The symbols move the objects like this.
from | φ τ ρ χ
par | vil bev rop vug
kuz | giv vos dem rap
gen | fof kez lim mik
rap | lal dem mok nid
bir | rab dur tob vaf
mok | kez giv lal zam
piz | mok kuz rap vos
dem | rom nid giv mok
gab | dem biz kuz piz
fet | niv par vug bev
nid | gen mok zam giv
kez | dal mik som lim
dal | vaf dos buv gat
sem | fet til beb kal
bev | puz vug kem rop
dip | beb rab sem let
buv | dip bir vaf dur
mik | dos lim ral som
lim | gat som fof ral
giv | mik zam rom lal
vil | gab puz kob ner
vos | zam rap nid dem
niv | gon vil ner puz
bov | kem fet bev par
gon | rap gab piz biz
beb | vug did fet bov
vaf | sem tob dip gof
lal | som rom kez gen
gof | kal dip let rab
dur | let vaf gof tob
som | buv ral dal fof
fof | dur dal gat dos
vug | ner rop niv kem
rop | kob kem vil niv
rom | ral gen mik kez
did | rop bov par fet
tob | til gof rab dip
gat | gof buv dur bir
biz | nid piz vos kuz
dos | tob gat bir buv
kem | sib niv puz vil
rab | did let til sem
ner | piz kob gon sib
sib | vos gon biz gab
puz | biz ner sib kob
zam | lim lal gen rom
let | bov sem kal til
ral | bir fof dos dal
til | par kal did beb
kob | kuz sib gab gon
kal | bev beb bov did

The rows follow the links: the fewer symbols apart two objects are, the more alike their rows tend to be.

Each row is also shifted at random along 4 hidden directions that mean nothing.

Some objects, each with a row of numbers:
rop: [ 82   0   1   3   1 -15 -25   6 -24   5  18  -4  16   8 -24  -6  14   7   6   2  -3   2  -7   0  -1   2 -14 -23  19  20   8  -5   9 -19  -5   1  -8  -4  17   7 -17  -8   7  -5   7   3  29  -9 -10  -3]
rab: [  9   0   4   7  11  -4   7  -4   3  12  -6  -2  -3   9   8 -20   1  11  -6  22  -7 -14   3  12 -11 -10  32   6  13 -19  17   3   3  14  16  11  14 -18 -33  21   9  16  23   8  -9 -20   1  -5  21  -5]
dal: [ -9 -14 -12  16   1   1  24   7  20 -20  16  14 -13  13   7  -4  -8 -23   3  24  21 -10 -20   6  -3 -20  48  23  -7 -18  -2 -19   6  -4   9  12   3   2  61  -1  16 -12 -22  21  23   0  -2  20   5  37]
lal: [-49   3   1  -2  -7  13  12   4  -1  -8  -1  -7 -10  -6  23  18  -9   6   1  -3   1   3   7 -15  -9  -5  11  12   2 -15 -15   4  -7   0   0 -15   1   2 -10 -19  16   6  -6   9   2  10   0  10  10  11]
tob: [ 26   5   2  -1  10   1  15  -3  -1   6 -13  -7  -9  -6  -3 -17  -6  -5   0 -13   0  -5   8  16   0   4 -13  14 -13   9  13   1   0   0 -15  -3   0  17  -2  19  16  -2  -5   2 -15 -14 -10  -2 -11  -9]
bev: [  2   3   4   1   7   7 -18  -1 -17   4   3   5   9 -17   4  -9  14  16  12 -13   4  10  19   7  10  12 -29 -21   2   6  10   1  -2  -5 -13 -17 -14   2 -27  15 -23   9  -1  -7   4  -1   5  -1  -1  -6]
kem: [ 29   2   0   1   0   1 -27   9  -4   4  16  -4  16   9   0  -5  15  -2   8  -7  -9   1  -9   3  -1   0 -14 -24   8   0   5  -2   7   2   6  -4  -8 -12   3   5 -16  -4   5  -4  14   5   9 -10  -5   1]
sem: [-23  -1  -1  -1  11  -5   0  -5   6  13  -3   1   3  11   7 -21   1   9  -9  14 -11 -10  -5  13  -6  -4  19   0  11 -18  16  11   3  14  20   6  12 -16 -33  22   3   8  22  -3  -8 -18  -1  -5  12 -11]
gat: [ 13  -2  -2  -6   2   2  19   0  10  -9  -2   4 -14  -5  -3  -6 -14 -15   0 -16   4  -3  -7  11  11  12 -19  23 -17   9   4  -1  -1  -5  -4  -4  -9  20  25   7  14 -15 -14  -7   2  -3 -12   3 -13  13]
mik: [ 11   3   1   9  -2 -12  21   3 -15  -3  11   0 -16  -6 -16  11  -5  11  10  21   5 -10   9 -10  -3  -4   5  17  12   8  -8  -7   2 -11  -5  11  -5   5  -6  -9  16   7   7  10  11  11  16   4  10  23]
piz: [ 39  -7   1   4  -9 -14 -12  -6  -2   4  -5  13   9  10 -17  18   5  -4  -3  19   4   1  -4 -16   4 -11  22 -13   3   6 -12  -6   2  -2  -2  16  11  -9  16 -20 -14   0   5   2  -6   5   4   1   1 -15]
bov: [-19  -8   5 -15  11  -7 -11  -1  -5   2  11  17  12  22  15 -17   2  14   4   8 -10   2  -6   5   3 -13  14 -15  26 -23  16  21  -2  15  19  -1   7 -28 -30  15 -16  10  25 -14   6 -10  13  -3  10  -5]
biz: [-31  -4   1 -10 -11   3 -15  -2  14   2 -10   6  15  28  -1  17   5 -22  -8 -12  -7   5 -11  -9   7 -10  -3 -17 -15   5 -13   6   2  11 -10   4   7  -3  28 -19 -14  -8  -3 -11  -6   7 -18  -5 -16 -16]
rap: [ -1  -1   4  -7 -13   5  -4  -9   0  21 -12   4   4  12   4  21   0  -5 -14 -24 -14  -5  -8 -14  11   9 -20  -3   2   9 -15   7   7   4   0 -13   3   2  -3 -19  -5  -8   4 -22 -18  10  -6 -20 -15 -27]
beb: [ 25   1  -5  -1   7 -18  -9  -7 -27  -5  -1  -6   2 -20 -38 -17   4   5  -6  -5   7  12   2  15  11  23 -26  -7  10  38  19  -4  -4 -32 -13   1  -6  17  22  24 -12 -12  -5  -8 -15 -17  19   2 -15 -21]
kal: [-27  -7   1  -9  13  -8  -9   0   3   4   3   5  10  23  -2 -20  -1  -3 -11   7 -10   0 -16  14   0  -7  10  -5  16  -3  18  10  -1   4  16   3   8 -14   7  21  -2  -5  14 -10  -5 -19  11  -4  -4  -9]
gof: [-16  10   3   1   9  10  12  -2   3  10 -24 -11 -10 -14   5 -17  -3  -3  -3 -24  -5  -5  16  18  -3  16 -26  10 -19  10  15  -1   1   3 -19 -13   0  19 -15  20  13   2  -8  -4 -17 -16 -22  -7  -9 -13]
fof: [ 19 -12  -1  -5   0 -10  23   4   9   6  17  12  -9  27  -4  -1 -15  -5   3  16 -12 -22 -18  -2   3 -12  11  24  15  -9   2   8   7  12  24  13   1 -11   3  -2  19  -1  19  -8  17   7   7  -9   3  28]
lim: [-11  -4   0   2  -5  -8  19  11  -4   0  17   2 -10  20  -9   5 -11  -7   5  10  -5 -15 -11  -6  -2 -12   4  20   7   6  -9  -4   6  -4   2   9  -3   3  21  -9  19  -8   4  -1  13  10   9  -5  -7  20]
dem: [-13  -5  -1  -6 -11  13  -2  -6   3  14  -9   5   4   8  16  21  -1  -3 -12 -19  -7  -5  -7 -17   4   6  -6   1  -3  -4 -18   3   4   6   5 -12   6  -2  -2 -25  -3  -1   1 -12 -17   9  -5  -8  -7 -19]
zam: [  8   1  -5   4 -12   2  11   1  -9 -11   7  -6  -8  -1  11  19  -6  11  -2  16   7   2  -1 -21 -10  -9  30  11  17 -15 -17  -1  -6  -6   8  -6  10  -6  -1 -23  13   3   0  16   2  10  17  14  15   8]

From each start, follow one symbol. Which object do you reach?
Answer with the object's name.
start [-45  -5   6  -4 -12  12  -7 -10  17  16 -16  14   8  11  21  22   4  -5  -5 -17  -7  -3   4 -13   9  -1  -9  -9 -14  -8 -16   9   2  20   0  -7   4  -8 -22 -19 -12   7   6 -18 -11   8 -25 -13  -4 -19]
χ
rap
start [ 47   0  -5   5 -12  -5   4  -3 -10   5   0  -4  -5  -5  -1  24  -1  18 -10  11   1  -2   0 -23  -1   4  16   5  21  -2 -19   1  -3  -7  11   1   9  -5 -12 -21   5  -1   6   2  -9   9  23   3  10  -9]
φ
kez
start [ 58  -6  -2  -6   4  -8  20   2   3  -6   5   6  -9   9  -7  -9 -14 -10  -3   4  -3  -7 -12  11   2  -3   4  21   1   2   7   5   0  -1   5   7   2   5  19   7  16  -8   4  -2   5  -8   1   3  -5  14]
τ
bir
start [ 39   5  -2  -1   7   2  18   0   0  -7  -9  -3 -14 -14  -6 -12  -9  -8  -2 -11   9   2   6  17   1   6 -11  18 -16  10  10  -5  -5  -9 -17  -4  -2  19  16  15  15  -5 -16   2  -9 -13  -8   6  -8   5]
φ
let
start [-18   5   9 -10  -7  -5  21   3 -13   4   6  -6 -16  -2   6  14  -8  16   9  -2 -11  -4  14 -14  -3   3 -16  16  11  -2  -9  13  -5   6  -2  -4  -5   2 -42 -12  17  13  19  -7   4  13   9  -6   7  10]
φ
fof
start [-24  -5   6  -6   7  10 -15   0  -5   0  11  16  13   8  21 -13   9  13  10  -1  -3   5   7   5   3  -7   1 -16  12 -22  10  11  -3   8   5 -11  -2 -18 -28  16 -20  14   7  -7  11  -4   6  -2   8  -3]
χ
vug
start [  3   9   1   7  -7  -3  15   2 -21 -11   4 -13 -14 -25 -12  16  -6  10   3  -1  11   6  15 -14  -3  10 -10  15   3  18 -13  -8  -7 -22 -16  -6  -7  20   6 -16  13   0 -13  14  -2  10  13  13   0  10]
φ
ral
start [ -2   8   3  11  10   5  11  -5   4   9 -15 -10  -9 -20   4 -19   3   8  -2   3   6  -8  16  17  -8   3   6   4  -7  -5  16  -7   2   2  -6   4   6   7 -23  23  11  10  -1  12 -13 -18 -12   2  10  -7]
ρ
sem
start [-46  -2   0  -7   7   4 -13  -3  -5  -9   0   8   8   1   2 -19   1  -3   0 -10   4  13  -3  14   5   0  -2 -11   0  -1  16   2  -4  -6  -5  -7   0   0  15  19 -15  -5  -8  -2  -2 -12   5   6  -5  -8]
φ
rop
start [ -1   0   2   0   6  12 -22   1  -9   5   9   5  12  -4  10  -7  12   7  11 -14  -1   5   7   5   3   3 -22 -18   4  -3  10   1   2   1  -7 -14 -12  -5 -18  10 -19   7  -1  -7   9   2   4  -6  -1  -2]
φ
ner
start [  5  -3   3   4  -9   3  -7 -10   3  13 -12  13   7  -3   5  19   5   5  -7   0  -1  -6   5 -16   5  -1   6  -7   1  -4 -15   0   5   9   2  -1   8 -10 -21 -21 -12   6   8  -9 -12   6  -7  -8   7 -14]
χ
dem
start [  1 -10   2 -25   3  -3  22   9  22  11  14  11  -5  49  13  -6 -22 -19   0 -17 -31 -22 -31   6   7  -8 -14  28   7 -11   7  29   2  28  26   1  -2 -10  -2   5  22  -7  26 -31   9   4  -7 -22 -15  15]
ρ
bir
start [ 28  -5   2  -9   0  -3 -25  13  10   9  23  -5  26  39  13  -3   8  -3   2   6 -25  -9 -24   0  -7 -13   9 -25  18 -17   2  13   7  19  26   2   0 -32  -2   3 -13  -5  22 -10  19   6   7 -17  -1   4]
τ
vil
